Below are the code and all the weights of a small trained network. Each question names an input and a target symbol and asks about switching units off, where a switched-off unit gives its printed mean instead of its output.

import numpy as np


def w(rows, s, z=0):
    codes = np.array(rows[::2]) - 128.0
    scale = np.full(codes.shape[1], s)
    scale[-1] = z or s
    return codes * scale


def norm(h):
    return h / np.sqrt((h * h).mean(-1, keepdims=True) + 1e-5)


def f(y):
    return y / 2 * (1 + np.tanh(0.7978845608 * (y + 0.044715 * y**3)))


def softmax(a):
    e = np.exp(a - a.max(-1, keepdims=True))
    return e / e.sum(-1, keepdims=True)


def log_softmax(a):
    a = a - a.max(-1, keepdims=True)
    return a - np.log(np.exp(a).sum(-1, keepdims=True))


def net(x, mask):
    ids = ['ΓΔΠαβζηθμφ'.index(c) for c in x.split()]
    T = len(ids)
    res = E[ids] + P[:T]
    r = norm(res)
    for j in range(3):
        rows = slice(4 * j, 4 * j + 4)
        q, k, v = (r @ M[0][rows].T for M in (Q, K, V))
        z = softmax(np.where(np.tri(T) > 0, q @ k.T / 4**0.5, -1e9)) @ v
        o = O[0][rows]
        res = res + np.where(mask[j], z, o[:, -1]) @ o[:, :-1]
    y = f(norm(res) @ A[0][:, :-1].T + A[0][:, -1])
    res = res + np.where(mask[3:19], y, B[0][:, -1]) @ B[0][:, :-1]
    return log_softmax(norm(res)[-1] @ U[:, :-1].T + U[:, -1])


Q, K, V, O, A, B = {}, {}, {}, {}, {}, {}
E = w([
[54,86,226],'Γ',
[46,5,67],'Δ',
[128,152,236],'Π',
[120,182,220],'α',
[58,106,204],'β',
[228,29,244],'ζ',
[125,244,167],'η',
[147,116,88],'θ',
[1,154,219],'μ',
[56,216,5],'φ',
],0.0095)
P = w([
[88,110,138],'0',
[69,183,188],'1',
[79,1,87],'2',
[127,111,120],'3',
[96,197,185],'4',
[91,15,103],'5',
[152,127,106],'6',
[119,217,173],'7',
[82,12,108],'8',
],0.012)
Q[0] = w([
[144,21,109],'h0',
[105,169,174],'h0',
[42,207,119],'h0',
[174,69,115],'h0',
[110,112,103],'h1',
[190,193,106],'h1',
[199,185,228],'h1',
[184,115,34],'h1',
[125,254,142],'h2',
[118,134,53],'h2',
[73,109,33],'h2',
[104,177,150],'h2',
],0.013)
K[0] = w([
[146,124,186],'h0',
[86,218,127],'h0',
[6,124,30],'h0',
[149,118,179],'h0',
[64,71,159],'h1',
[206,137,73],'h1',
[199,142,180],'h1',
[113,162,95],'h1',
[100,92,174],'h2',
[71,121,87],'h2',
[74,142,49],'h2',
[88,121,183],'h2',
],0.016)
V[0] = w([
[82,31,183],'h0',
[112,100,201],'h0',
[67,110,85],'h0',
[202,140,119],'h0',
[119,245,144],'h1',
[159,56,138],'h1',
[226,115,107],'h1',
[89,93,168],'h1',
[151,116,130],'h2',
[120,230,152],'h2',
[159,181,50],'h2',
[93,199,65],'h2',
],0.011)
O[0] = w([
[230,148,61,254],'h0',
[196,117,146,228],'h0',
[107,223,77,133],'h0',
[79,56,138,59],'h0',
[76,199,155,89],'h1',
[244,60,138,158],'h1',
[230,182,193,32],'h1',
[92,10,162,230],'h1',
[111,101,107,123],'h2',
[182,174,126,113],'h2',
[254,119,30,4],'h2',
[217,155,94,48],'h2',
],0.0072,0.0069)
A[0] = w([
[123,153,130,58],'n0',
[125,75,120,107],'n1',
[127,203,136,129],'n2',
[133,133,135,79],'n3',
[164,200,248,59],'n4',
[157,117,91,84],'n5',
[128,144,128,102],'n6',
[144,80,140,75],'n7',
[218,97,107,125],'n8',
[175,170,136,131],'n9',
[230,163,43,99],'n10',
[133,142,139,131],'n11',
[64,121,149,164],'n12',
[74,120,52,3],'n13',
[227,92,106,109],'n14',
[191,159,210,8],'n15',
],0.019,0.0074)
B[0] = w([
[109,130,125,116],'n0',
[90,166,129,194],'n1',
[94,135,140,159],'n2',
[103,98,126,112],'n3',
[249,195,143,206],'n4',
[115,38,125,130],'n5',
[117,128,136,116],'n6',
[116,156,107,170],'n7',
[128,101,55,177],'n8',
[87,108,153,123],'n9',
[241,110,210,152],'n10',
[127,137,138,128],'n11',
[150,180,134,255],'n12',
[175,159,113,138],'n13',
[110,90,56,181],'n14',
[82,121,186,142],'n15',
],0.014,0.0085)
U = w([
[129,48,198,165],'Γ',
[160,199,41,230],'Δ',
[182,160,143,48],'Π',
[248,130,70,131],'α',
[105,159,142,71],'β',
[228,122,252,114],'ζ',
[148,169,119,75],'η',
[78,123,160,42],'θ',
[123,132,45,205],'μ',
[60,145,125,252],'φ',
],0.016,0.004)

Each question gives the input, a string of symbols that net reads in full, and the target symbol t.
The units are the heads (4 rows each of Q, K, V and O) and the neurons (one row each of A and B). Each row of codes is followed by its name. A weight is (code - 128) times the scale printed after its matrix; where a second scale follows, it is the last column's (O, A, B and U).
mask holds one flag per unit, heads first, then neurons. A switched-off unit (its flag False) gives its mean, the last column of its rows in O or B, instead of its output. The means were averaged over made-up inputs and are rounded, as every weight is.
A unit's drop is (log p(t) with every unit on - log p(t) with that unit switched off) / (log p(t) with every unit on - log p(t) with every unit switched off).
unit that matters most: the unit with the biggest drop
top k neurons: the k neurons with the biggest drops, biggest first
heads that matter: for each layer, one digit per head in row order, 1 if its drop is at least 0.15 and else 0, layers parted by /
drop of u: that unit's drop, to one decimal
input Π α ζ θ μ η ζ μ, target ζ: unit that matters most : h1
input ζ θ β, target μ: heads that matter : 101
input Δ ζ θ μ Δ β, target φ: top 2 neurons : [n4 n1]
input Δ μ β θ ζ φ θ Π Γ, target μ: heads that matter : 001
input α μ ζ, target φ: top 3 neurons : [n4 n1 n10]
input ζ θ β β, target φ: top 2 neurons : [n4 n10]
input α η ζ ζ, target Γ: heads that matter : 101
input Π η μ Γ β Π Γ, target φ: heads that matter : 010
input φ μ α, target α: heads that matter : 001
input Γ ζ Δ β φ, target φ: heads that matter : 100
input η θ Π, target μ: heads that matter : 001
input Γ β φ μ Γ Π, target φ: heads that matter : 010
input ζ θ β φ η μ β Γ, target φ: heads that matter : 101
input β φ Π, target α: unit that matters most : h2
input Δ Γ Π β φ ζ, target α: heads that matter : 101
input ζ η μ θ Γ Π ζ η, target ζ: top 2 neurons : [n4 n15]
input μ α ζ, target φ: top 2 neurons : [n4 n1]
input ζ Γ ζ φ θ, target φ: top 2 neurons : [n4 n10]
input Π Δ β Π θ α, target μ: drop of h2 : 0.5
input β φ η ζ, target Γ: drop of n13 : 0.0
input β ζ ζ φ ζ Δ, target α: drop of n10 : 0.3
input Δ μ ζ η Δ ζ φ β β, target α: drop of n10 : 0.2
input ζ ζ β ζ φ, target φ: unit that matters most : h0
